Below is a small trained network, with its code and all its weights. Each question gives an input and a class and asks what happens when units are switched off, that is, made to give their printed mean instead of their output.

import numpy as np


def w(rows, s, z=0):
    codes = np.array(rows[::2]) - 128.0
    scale = np.full(codes.shape[1], s)
    scale[-1] = z or s
    return codes * scale


def f(y):
    return np.maximum(y, 0)


def log_softmax(a):
    a = a - a.max(-1, keepdims=True)
    return a - np.log(np.exp(a).sum(-1, keepdims=True))


def net(x, mask):
    res = np.array(x, float).reshape(1, 3) / 4 @ E
    y = f(res @ A[0][:, :-1].T + A[0][:, -1])
    res = res + np.where(mask, y, B[0][:, -1]) @ B[0][:, :-1]
    return log_softmax(res[-1] @ U[:, :-1].T + U[:, -1])


A, B = {}, {}
E = w([
[130,127,130],'x0',
[8,188,179],'x1',
[124,2,212],'x2',
],0.008)
A[0] = w([
[139,81,217,2],'n1',
[120,193,89,134],'n2',
[180,118,75,69],'n3',
[174,108,63,52],'n4',
[58,179,151,8],'n5',
[120,66,108,153],'n6',
[212,70,122,154],'n7',
[169,76,116,147],'n8',
[187,72,102,41],'n9',
[75,125,181,77],'n10',
[181,134,106,78],'n11',
[148,224,68,42],'n12',
[119,74,250,127],'n13',
[152,97,187,78],'n14',
[38,138,161,140],'n15',
[140,54,76,95],'n16',
],0.016,0.0071)
B[0] = w([
[152,26,135,183],'n1',
[158,41,101,210],'n2',
[92,89,109,180],'n3',
[89,104,120,178],'n4',
[95,95,114,181],'n5',
[155,135,115,191],'n6',
[103,132,84,250],'n7',
[100,141,85,209],'n8',
[98,119,140,191],'n9',
[76,131,78,182],'n10',
[93,104,115,165],'n11',
[150,7,141,214],'n12',
[155,84,103,254],'n13',
[162,62,120,175],'n14',
[117,112,72,231],'n15',
[95,121,107,188],'n16',
],0.013,0.0092)
U = w([
[156,100,119,69],'0',
[7,140,97,56],'1',
[110,146,101,254],'2',
[134,170,110,247],'3',
[145,212,201,98],'4',
[149,222,193,99],'5',
[164,201,162,91],'6',
],0.016,0.014)

Each question gives the input, the list of numbers given to net, and the class t.
The units are the neurons (one row each of A and B). Each row of codes is followed by its name. A weight is (code - 128) times the scale printed after its matrix; where a second scale follows, it is the last column's (A, B and U).
mask holds one flag per neuron, in row order. A switched-off neuron (its flag False) gives its mean, the last column of its row in B, instead of its output. The means were averaged over made-up inputs and are rounded, as every weight is.
A unit's drop is (log p(t) with every unit on - log p(t) with that unit switched off) / (log p(t) with every unit on - log p(t) with every unit switched off).
The circuit of an input: a set's keep is (log p(t) with only the set's units on - log p(t) with every unit switched off) / (log p(t) with every unit on - log p(t) with every unit switched off). Starting from the 12 units with the biggest drops (on a tie, the unit counted first), units are removed one at a time, each time the one whose removal leaves the highest keep (on an exact tie, the one counted first), for as long as the keep stays at least 0.8.
circuit, biggest first: the units of the circuit, biggest drop first
k most important neurons: the k neurons with the biggest drops, biggest first
drop when u is switched off: that unit's drop, to one decimal
input [5,-8,6], class 1: circuit, biggest first -> [n7 n8]
input [-2,-2,-6], class 0: circuit, biggest first -> [n12]
input [4,0,-7], class 0: 2 most important neurons -> [n12 n2]
input [-4,4,5], class 0: 2 most important neurons -> [n13 n1]
input [0,-8,-7], class 1: circuit, biggest first -> [n4 n3]
input [-2,1,-7], class 0: 2 most important neurons -> [n12 n2]
input [-4,7,8], class 0: 2 most important neurons -> [n13 n1]
input [-1,-6,-7], class 0: 3 most important neurons -> [n12 n2 n10]
input [-2,-2,3], class 3: 2 most important neurons -> [n12 n2]
input [-2,3,8], class 0: 2 most important neurons -> [n1 n13]
input [0,5,7], class 0: 2 most important neurons -> [n13 n1]
input [-2,-4,3], class 1: drop when n16 is switched off -> 0.2
input [2,-2,-5], class 0: drop when n12 is switched off -> 0.6
input [1,0,2], class 3: drop when n2 is switched off -> 0.1
input [-3,5,8], class 0: circuit, biggest first -> [n13]
